Below are the code and all the weights of a small trained network. Each question names an input and a target symbol and asks about switching units off, where a switched-off unit gives its printed mean instead of its output.

import numpy as np


def w(rows, s, z=0):
    codes = np.array(rows[::2]) - 128.0
    scale = np.full(codes.shape[1], s)
    scale[-1] = z or s
    return codes * scale


def norm(h):
    return h / np.sqrt((h * h).mean(-1, keepdims=True) + 1e-5)


def f(y):
    return y / 2 * (1 + np.tanh(0.7978845608 * (y + 0.044715 * y**3)))


def softmax(a):
    e = np.exp(a - a.max(-1, keepdims=True))
    return e / e.sum(-1, keepdims=True)


def log_softmax(a):
    a = a - a.max(-1, keepdims=True)
    return a - np.log(np.exp(a).sum(-1, keepdims=True))


def net(x, mask):
    ids = ['Παβηφψ'.index(c) for c in x.split()]
    T = len(ids)
    res = E[ids] + P[:T]
    r = norm(res)
    for j in range(2):
        rows = slice(4 * j, 4 * j + 4)
        q, k, v = (r @ M[0][rows].T for M in (Q, K, V))
        z = softmax(np.where(np.tri(T) > 0, q @ k.T / 4**0.5, -1e9)) @ v
        o = O[0][rows]
        res = res + np.where(mask[j], z, o[:, -1]) @ o[:, :-1]
    y = f(norm(res) @ A[0][:, :-1].T + A[0][:, -1])
    res = res + np.where(mask[2:6], y, B[0][:, -1]) @ B[0][:, :-1]
    return log_softmax(norm(res)[-1] @ U[:, :-1].T + U[:, -1])


Q, K, V, O, A, B = {}, {}, {}, {}, {}, {}
E = w([
[133,114,208,85,198],'Π',
[172,102,107,101,170],'α',
[53,11,106,94,200],'β',
[194,105,83,48,227],'η',
[87,28,160,144,158],'φ',
[123,84,62,127,255],'ψ',
],0.0077)
P = w([
[162,111,113,169,104],'0',
[83,111,112,69,91],'1',
[170,142,254,152,108],'2',
[95,99,125,68,101],'3',
[146,146,161,163,191],'4',
[107,107,136,74,93],'5',
[149,166,143,167,187],'6',
[101,98,144,77,87],'7',
[116,122,204,176,147],'8',
[111,108,117,75,114],'9',
],0.013)
Q[0] = w([
[162,62,105,62,125],'head 0',
[44,103,86,7,89],'head 0',
[180,179,162,178,98],'head 0',
[114,162,58,185,93],'head 0',
[112,91,130,173,60],'head 1',
[117,204,127,121,192],'head 1',
[184,103,141,69,189],'head 1',
[117,203,108,111,88],'head 1',
],0.011)
K[0] = w([
[199,34,104,244,42],'head 0',
[200,10,2,102,37],'head 0',
[120,217,127,70,111],'head 0',
[44,173,97,46,46],'head 0',
[148,126,137,171,93],'head 1',
[37,164,162,95,129],'head 1',
[132,134,49,191,154],'head 1',
[123,148,203,104,63],'head 1',
],0.0065)
V[0] = w([
[165,152,82,248,120],'head 0',
[175,144,255,106,149],'head 0',
[104,65,194,252,75],'head 0',
[5,114,71,189,208],'head 0',
[110,133,172,162,138],'head 1',
[166,108,76,215,160],'head 1',
[130,131,148,157,95],'head 1',
[127,145,192,126,92],'head 1',
],0.0093)
O[0] = w([
[99,115,157,214,174,149],'head 0',
[62,119,50,122,218,255],'head 0',
[64,179,65,192,70,213],'head 0',
[111,179,199,119,112,79],'head 0',
[88,123,157,141,161,126],'head 1',
[124,98,59,131,255,140],'head 1',
[148,85,104,133,159,94],'head 1',
[164,120,194,120,89,102],'head 1',
],0.0086,0.0074)
A[0] = w([
[142,239,141,75,185,196],'neuron 0',
[142,40,81,156,185,46],'neuron 1',
[101,142,140,255,23,204],'neuron 2',
[54,114,100,13,135,246],'neuron 3',
],0.0072,0.0012)
B[0] = w([
[89,114,162,201,95,162],'neuron 0',
[134,53,64,183,114,232],'neuron 1',
[254,108,80,148,143,148],'neuron 2',
[250,255,237,32,72,253],'neuron 3',
],0.0068,0.0056)
U = w([
[72,185,237,125,231,52],'Π',
[144,190,167,110,28,251],'α',
[33,192,28,2,168,121],'β',
[221,60,154,27,159,106],'η',
[147,61,37,214,228,155],'φ',
[91,207,45,200,57,32],'ψ',
],0.0075,0.003)

Each question gives the input, a string of symbols that net reads in full, and the target symbol t.
The units are the heads (4 rows each of Q, K, V and O) and the neurons (one row each of A and B). Each row of codes is followed by its name. A weight is (code - 128) times the scale printed after its matrix; where a second scale follows, it is the last column's (O, A, B and U).
mask holds one flag per unit, heads first, then neurons. A switched-off unit (its flag False) gives its mean, the last column of its rows in O or B, instead of its output. The means were averaged over made-up inputs and are rounded, as every weight is.
A unit's drop is (log p(t) with every unit on - log p(t) with that unit switched off) / (log p(t) with every unit on - log p(t) with every unit switched off).
The circuit of an input: a set's keep is (log p(t) with only the set's units on - log p(t) with every unit switched off) / (log p(t) with every unit on - log p(t) with every unit switched off). Starting from all 6 units, units are removed one at a time, each time the one whose removal leaves the highest keep (on an exact tie, the one counted first), for as long as the keep stays at least 0.8.
units of the circuit, in order: the units of the circuit, biggest drop first
top k neurons: the k neurons with the biggest drops, biggest first
which heads matter: for each layer, one digit per head in row order, 1 if its drop is at least 0.15 and else 0, layers parted by /
drop when u is switched off: that unit's drop, to one decimal
input ψ Π ψ Π η Π β η, target Π: which heads matter => 11
input ψ ψ φ φ, target Π: which heads matter => 11
input ψ Π η α, target Π: units of the circuit, in order => head 0; head 1
input α φ Π β ψ Π β φ, target φ: which heads matter => 10
input β α β Π Π α Π β β, target Π: which heads matter => 10
input α α β β Π Π Π Π, target φ: units of the circuit, in order => head 0; neuron 3
input φ β Π φ β Π Π φ, target ψ: top 2 neurons => neuron 1; neuron 2
input φ Π Π Π Π α, target ψ: units of the circuit, in order => head 0
input φ β η Π β η Π Π Π η, target ψ: which heads matter => 10
input Π β Π φ Π φ η β η, target β: top 2 neurons => neuron 2; neuron 3
input β Π Π Π, target α: which heads matter => 10
input ψ α η Π Π β, target Π: units of the circuit, in order => head 0; head 1
input α φ Π α α η, target φ: drop when head 0 is switched off => 1.4
input η Π β Π Π η, target η: drop when head 0 is switched off => 0.7
input ψ Π η Π Π Π Π φ, target Π: drop when neuron 1 is switched off => 0.2
input ψ Π β η, target Π: drop when head 0 is switched off => 0.9
input α Π η β Π Π Π β Π β, target φ: units of the circuit, in order => head 0
